Below is a small trained network, with its code and all its weights. Each question gives an input and a target symbol and asks what happens when units are switched off, that is, made to give their printed mean instead of their output.

import numpy as np


def w(rows, s, z=0):
    codes = np.array(rows[::2]) - 128.0
    scale = np.full(codes.shape[1], s)
    scale[-1] = z or s
    return codes * scale


def f(y):
    return y / 2 * (1 + np.tanh(0.7978845608 * (y + 0.044715 * y**3)))


def softmax(a):
    e = np.exp(a - a.max(-1, keepdims=True))
    return e / e.sum(-1, keepdims=True)


def log_softmax(a):
    a = a - a.max(-1, keepdims=True)
    return a - np.log(np.exp(a).sum(-1, keepdims=True))


def net(x, mask):
    ids = ['δεζηθλμξπστψω'.index(c) for c in x.split()]
    T = len(ids)
    res = E[ids] + P[:T]
    r = res
    for j in range(3):
        rows = slice(2 * j, 2 * j + 2)
        q, k, v = (r @ M[0][rows].T for M in (Q, K, V))
        z = softmax(np.where(np.tri(T) > 0, q @ k.T / 2**0.5, -1e9)) @ v
        o = O[0][rows]
        res = res + np.where(mask[j], z, o[:, -1]) @ o[:, :-1]
    y = f(res @ A[0][:, :-1].T + A[0][:, -1])
    res = res + np.where(mask[3:19], y, B[0][:, -1]) @ B[0][:, :-1]
    return log_softmax(res[-1] @ U[:, :-1].T + U[:, -1])


Q, K, V, O, A, B = {}, {}, {}, {}, {}, {}
E = w([
[142,4,129,129,140,91,119,136],'δ',
[119,151,113,137,120,148,87,139],'ε',
[168,132,144,113,144,133,97,189],'ζ',
[179,185,112,57,129,150,134,174],'η',
[66,86,50,143,103,56,84,57],'θ',
[53,24,204,110,113,153,176,84],'λ',
[168,46,101,103,176,106,221,104],'μ',
[115,152,96,117,134,165,86,91],'ξ',
[149,127,142,119,128,167,122,191],'π',
[110,155,109,132,118,168,111,143],'σ',
[166,143,155,112,105,132,101,226],'τ',
[146,158,120,123,111,113,78,185],'ψ',
[113,23,64,166,63,130,161,198],'ω',
],0.019)
P = w([
[192,111,141,193,86,207,99,61],'0',
[121,136,143,147,251,175,105,160],'1',
[159,116,92,153,66,188,94,122],'2',
[102,129,128,114,233,159,100,174],'3',
[154,129,102,122,67,139,107,112],'4',
[86,122,113,92,214,143,99,184],'5',
[146,130,110,108,67,105,118,109],'6',
[74,116,101,73,199,130,100,191],'7',
[139,132,113,93,62,74,127,107],'8',
[66,104,92,56,194,113,102,204],'9',
[134,128,122,84,61,46,133,106],'10',
[45,91,86,45,191,111,95,208],'11',
],0.016)
Q[0] = w([
[157,167,126,167,84,110,139,89],'H0',
[159,127,55,163,174,75,87,149],'H0',
[77,117,66,13,254,160,84,199],'H1',
[53,160,131,133,179,132,81,142],'H1',
[42,84,94,78,152,154,78,190],'H2',
[188,115,134,193,59,138,136,91],'H2',
],0.014)
K[0] = w([
[151,186,108,139,146,164,83,126],'H0',
[154,116,77,152,136,53,98,125],'H0',
[77,31,102,75,112,45,187,130],'H1',
[82,69,107,156,128,87,125,91],'H1',
[61,3,99,115,119,56,156,122],'H2',
[149,159,145,183,144,189,60,128],'H2',
],0.014)
V[0] = w([
[123,96,103,70,63,62,116,160],'H0',
[84,35,108,255,172,118,188,96],'H0',
[43,193,62,130,126,91,107,81],'H1',
[44,188,200,177,71,181,212,186],'H1',
[198,164,45,53,163,165,250,80],'H2',
[84,99,158,46,131,134,129,50],'H2',
],0.0072)
O[0] = w([
[142,126,155,171,91,175,146,111,174],'H0',
[68,120,86,119,39,85,56,198,199],'H0',
[119,226,69,192,163,148,137,142,4],'H1',
[59,156,171,133,98,214,171,142,30],'H1',
[91,77,13,41,206,108,176,77,40],'H2',
[122,141,161,86,171,134,2,76,186],'H2',
],0.0094,0.0041)
A[0] = w([
[51,132,125,132,185,246,225,182,35],'N0',
[156,163,118,111,30,108,114,114,104],'N1',
[138,71,145,140,76,57,160,126,179],'N2',
[125,207,130,160,249,88,200,106,34],'N3',
[99,180,210,106,152,111,107,164,84],'N4',
[89,149,109,137,83,145,103,48,254],'N5',
[128,182,50,111,221,119,127,176,125],'N6',
[136,129,103,123,168,65,126,158,222],'N7',
[133,210,82,121,109,103,95,121,82],'N8',
[98,76,167,191,171,155,156,55,221],'N9',
[139,122,103,173,51,175,168,120,87],'N10',
[34,139,147,135,242,166,161,99,77],'N11',
[150,186,129,97,131,100,87,196,175],'N12',
[101,133,178,144,63,99,104,190,158],'N13',
[165,112,90,129,121,92,155,71,242],'N14',
[136,132,156,204,130,183,174,172,215],'N15',
],0.011,0.0071)
B[0] = w([
[89,73,129,117,101,176,228,92,140],'N0',
[154,54,80,130,211,191,145,82,169],'N1',
[138,191,129,136,150,152,132,120,196],'N2',
[141,167,210,168,220,28,89,31,142],'N3',
[60,116,176,140,169,66,149,106,176],'N4',
[184,151,155,109,136,114,173,188,169],'N5',
[109,176,81,172,160,59,163,182,186],'N6',
[164,105,145,146,129,172,115,139,188],'N7',
[75,120,222,138,126,153,174,184,153],'N8',
[177,84,77,199,134,170,30,156,148],'N9',
[141,103,189,93,151,146,40,137,147],'N10',
[135,162,60,91,93,254,127,110,143],'N11',
[139,94,136,146,99,183,108,93,224],'N12',
[138,179,106,105,118,94,171,123,248],'N13',
[95,131,164,111,70,141,95,162,179],'N14',
[93,104,116,117,97,52,115,102,158],'N15',
],0.0098,0.016)
U = w([
[139,63,155,139,179,104,128,125,1],'δ',
[62,140,151,99,142,139,81,109,107],'ε',
[181,83,120,142,110,203,69,114,207],'ζ',
[137,186,91,100,25,143,181,132,237],'η',
[150,162,134,123,121,2,127,88,80],'θ',
[149,173,130,94,139,97,182,120,142],'λ',
[119,67,160,135,138,82,170,127,41],'μ',
[115,90,87,100,162,109,107,144,23],'ξ',
[114,159,88,140,128,123,82,87,83],'π',
[100,60,134,138,149,169,154,135,28],'σ',
[120,142,129,176,125,123,134,157,77],'τ',
[105,113,101,160,127,105,109,84,125],'ψ',
[83,117,88,164,112,148,123,79,134],'ω',
],0.0093,0.0063)

Each question gives the input, a string of symbols that net reads in full, and the target symbol t.
The units are the heads (2 rows each of Q, K, V and O) and the neurons (one row each of A and B). Each row of codes is followed by its name. A weight is (code - 128) times the scale printed after its matrix; where a second scale follows, it is the last column's (O, A, B and U).
mask holds one flag per unit, heads first, then neurons. A switched-off unit (its flag False) gives its mean, the last column of its rows in O or B, instead of its output. The means were averaged over made-up inputs and are rounded, as every weight is.
A unit's drop is (log p(t) with every unit on - log p(t) with that unit switched off) / (log p(t) with every unit on - log p(t) with every unit switched off).
The circuit of an input: a set's keep is (log p(t) with only the set's units on - log p(t) with every unit switched off) / (log p(t) with every unit on - log p(t) with every unit switched off). Starting from the 12 units with the biggest drops (on a tie, the unit counted first), units are removed one at a time, each time the one whose removal leaves the highest keep (on an exact tie, the one counted first), for as long as the keep stays at least 0.8.
circuit, biggest first: the units of the circuit, biggest drop first
k most important neurons: the k neurons with the biggest drops, biggest first
heads that matter: for each layer, one digit per head in row order, 1 if its drop is at least 0.15 and else 0, layers parted by /
input η η λ λ λ η σ δ, target ζ: circuit, biggest first	[N7, N6, N4]
input η τ ζ η θ σ λ ζ η π, target ε: heads that matter	011
input ξ ζ η η ψ λ λ θ ε ζ η ε, target τ: heads that matter	010
input η η λ τ μ σ η, target λ: circuit, biggest first	[H0]
input ξ η θ σ μ η, target ξ: heads that matter	011
input η ζ ξ τ, target μ: heads that matter	101
input ζ τ τ η δ π, target ζ: circuit, biggest first	[N12, N6, H0]
input λ τ τ ξ τ ξ, target ε: circuit, biggest first	[H2, N4, H1]
input π λ ψ η θ τ ε η η ψ, target τ: heads that matter	010
input ζ μ δ η η σ δ τ, target ζ: circuit, biggest first	[N12, N7]
input ε λ λ σ, target ε: circuit, biggest first	[H2, N4, H1]
input λ η θ λ λ π η π τ σ, target ε: circuit, biggest first	[H2, N4]
input π η λ η η σ ω, target ζ: heads that matter	100
input θ θ η σ θ θ τ η ε, target ζ: circuit, biggest first	[N1]
input π θ ω π ω δ ω σ η, target ζ: 2 most important neurons	[N13, N1]
input η η θ λ σ δ η μ ζ λ η, target θ: 3 most important neurons	[N3, N6, N11]
input η θ λ μ θ η δ η π η ζ, target ζ: heads that matter	000
input ε δ λ η η η π η μ τ η ζ, target ξ: heads that matter	001
input τ ζ ψ η ψ ε π λ η τ σ, target ζ: circuit, biggest first	[N13, H0]
input π ζ π π η η, target λ: 4 most important neurons	[N3, N6, N11, N0]
input π η θ ω ξ λ ω η τ, target ζ: circuit, biggest first	[N1]
input δ λ τ ω λ η θ θ μ δ ξ η, target ζ: circuit, biggest first	[N12, N7]
input η π θ η π δ ψ, target ζ: 4 most important neurons	[N1, N6, N4, N13]
input η η δ λ, target ε: heads that matter	101
input η η λ τ, target ε: circuit, biggest first	[N4, H2, H1]
